Below are the code and all the weights of a small trained network. Each question names an input and a class and asks about switching units off, where a switched-off unit gives its printed mean instead of its output.

import numpy as np


def w(rows, s, z=0):
    codes = np.array(rows[::2]) - 128.0
    scale = np.full(codes.shape[1], s)
    scale[-1] = z or s
    return codes * scale


def norm(h):
    return h / np.sqrt((h * h).mean(-1, keepdims=True) + 1e-5)


def f(y):
    return y / 2 * (1 + np.tanh(0.7978845608 * (y + 0.044715 * y**3)))


def log_softmax(a):
    a = a - a.max(-1, keepdims=True)
    return a - np.log(np.exp(a).sum(-1, keepdims=True))


def net(x, mask):
    res = np.array(x, float).reshape(1, 2) / 4 @ E
    u = 0
    for l in range(2):
        y = f(norm(res) @ A[l][:, :-1].T + A[l][:, -1])
        res = res + np.where(mask[u : u + 10], y, B[l][:, -1]) @ B[l][:, :-1]
        u += 10
    return log_softmax(norm(res)[-1] @ U[:, :-1].T + U[:, -1])


A, B = {}, {}
E = w([
[45,61,150,137,145,152,2],'x0',
[36,76,142,177,185,167,111],'x1',
],0.0057)
A[0] = w([
[74,134,155,209,162,170,210,90],'L0N0',
[142,190,89,157,131,132,199,81],'L0N1',
[143,108,126,115,94,76,102,196],'L0N2',
[156,151,100,128,111,130,171,19],'L0N3',
[126,140,75,41,63,140,78,2],'L0N4',
[97,92,173,109,80,139,7,112],'L0N5',
[74,73,167,170,195,166,120,121],'L0N6',
[177,188,104,87,43,103,139,71],'L0N7',
[130,196,128,87,84,72,166,139],'L0N8',
[166,93,141,114,128,71,1,93],'L0N9',
],0.0063,0.0012)
B[0] = w([
[96,92,73,183,136,126,149,197],'L0N0',
[132,116,186,104,135,127,3,205],'L0N1',
[83,132,130,158,66,165,135,150],'L0N2',
[185,131,148,160,208,122,78,162],'L0N3',
[45,110,143,156,212,147,151,155],'L0N4',
[187,175,180,70,168,166,45,254],'L0N5',
[156,144,85,88,68,123,188,237],'L0N6',
[134,111,81,85,59,63,168,227],'L0N7',
[186,118,98,139,103,42,129,205],'L0N8',
[91,132,159,175,177,208,101,208],'L0N9',
],0.0059,0.0053)
A[1] = w([
[164,165,216,100,122,98,138,109],'L1N0',
[127,144,237,59,124,217,2,59],'L1N1',
[135,101,154,145,226,103,76,2],'L1N2',
[74,93,157,185,202,205,145,161],'L1N3',
[115,180,198,74,70,185,14,115],'L1N4',
[89,141,108,79,124,221,88,89],'L1N5',
[148,141,145,67,152,127,56,176],'L1N6',
[211,171,134,81,115,140,113,128],'L1N7',
[100,121,92,134,83,175,169,47],'L1N8',
[138,75,111,140,135,100,168,124],'L1N9',
],0.0067,0.003)
B[1] = w([
[22,124,135,58,102,165,131,149],'L1N0',
[121,246,86,214,100,151,98,254],'L1N1',
[140,116,120,227,202,88,179,136],'L1N2',
[150,144,143,43,85,114,105,197],'L1N3',
[73,153,65,254,134,166,189,218],'L1N4',
[145,136,176,118,208,62,36,189],'L1N5',
[90,151,108,117,70,168,214,188],'L1N6',
[51,132,89,68,88,181,138,175],'L1N7',
[86,80,143,157,130,174,177,131],'L1N8',
[121,140,163,149,97,168,105,144],'L1N9',
],0.006,0.0077)
U = w([
[64,35,53,163,96,209,226,146],'0',
[74,244,101,226,161,210,53,198],'1',
[147,117,199,123,155,150,137,36],'2',
[230,71,116,231,234,73,124,146],'3',
[92,34,172,29,183,167,37,134],'4',
[135,138,196,120,161,135,140,39],'5',
[193,139,89,20,46,50,144,202],'6',
[144,110,186,126,152,148,130,3],'7',
],0.011,0.0056)

Each question gives the input, the list of numbers given to net, and the class t.
The units are the neurons (one row each of A and B). Each row of codes is followed by its name. A weight is (code - 128) times the scale printed after its matrix; where a second scale follows, it is the last column's (A, B and U).
mask holds one flag per neuron, layer by layer. A switched-off neuron (its flag False) gives its mean, the last column of its row in B, instead of its output. The means were averaged over made-up inputs and are rounded, as every weight is.
A unit's drop is (log p(t) with every unit on - log p(t) with that unit switched off) / (log p(t) with every unit on - log p(t) with every unit switched off).
The circuit of an input: a set's keep is (log p(t) with only the set's units on - log p(t) with every unit switched off) / (log p(t) with every unit on - log p(t) with every unit switched off). Starting from the 12 units with the biggest drops (on a tie, the unit counted first), units are removed one at a time, each time the one whose removal leaves the highest keep (on an exact tie, the one counted first), for as long as the keep stays at least 0.8.
circuit, biggest first: the units of the circuit, biggest drop first
k most important neurons: the k neurons with the biggest drops, biggest first
top k neurons in layer l: the k neurons of layer l with the biggest drops, biggest first
drop of u: that unit's drop, to one decimal
input [-6,7], class 0: circuit, biggest first => L1N1
input [2,6], class 4: top 2 neurons in layer 0 => L0N1, L0N6
input [3,-7], class 0: top 3 neurons in layer 0 => L0N7, L0N9, L0N1
input [-7,3], class 6: 4 most important neurons => L0N9, L0N4, L1N4, L1N1
input [-4,4], class 3: top 2 neurons in layer 0 => L0N0, L0N1
input [-3,1], class 6: top 4 neurons in layer 0 => L0N9, L0N5, L0N4, L0N8
input [-6,3], class 3: 3 most important neurons => L0N0, L0N6, L0N5
input [2,-6], class 6: 2 most important neurons => L0N7, L1N4
input [-6,8], class 0: 3 most important neurons => L0N0, L0N5, L1N1
input [0,6], class 0: circuit, biggest first => L0N6, L1N1
input [-8,8], class 3: top 2 neurons in layer 0 => L0N1, L0N7
input [-8,3], class 6: 2 most important neurons => L1N4, L1N1
input [-4,3], class 3: 2 most important neurons => L0N0, L0N5
input [0,4], class 0: most important neuron => L0N6
input [1,6], class 4: top 2 neurons in layer 0 => L0N7, L0N8
input [-4,-1], class 6: drop of L1N0 => 0.0
input [-4,1], class 6: drop of L1N4 => 0.1
input [-7,5], class 3: drop of L1N1 => 0.1
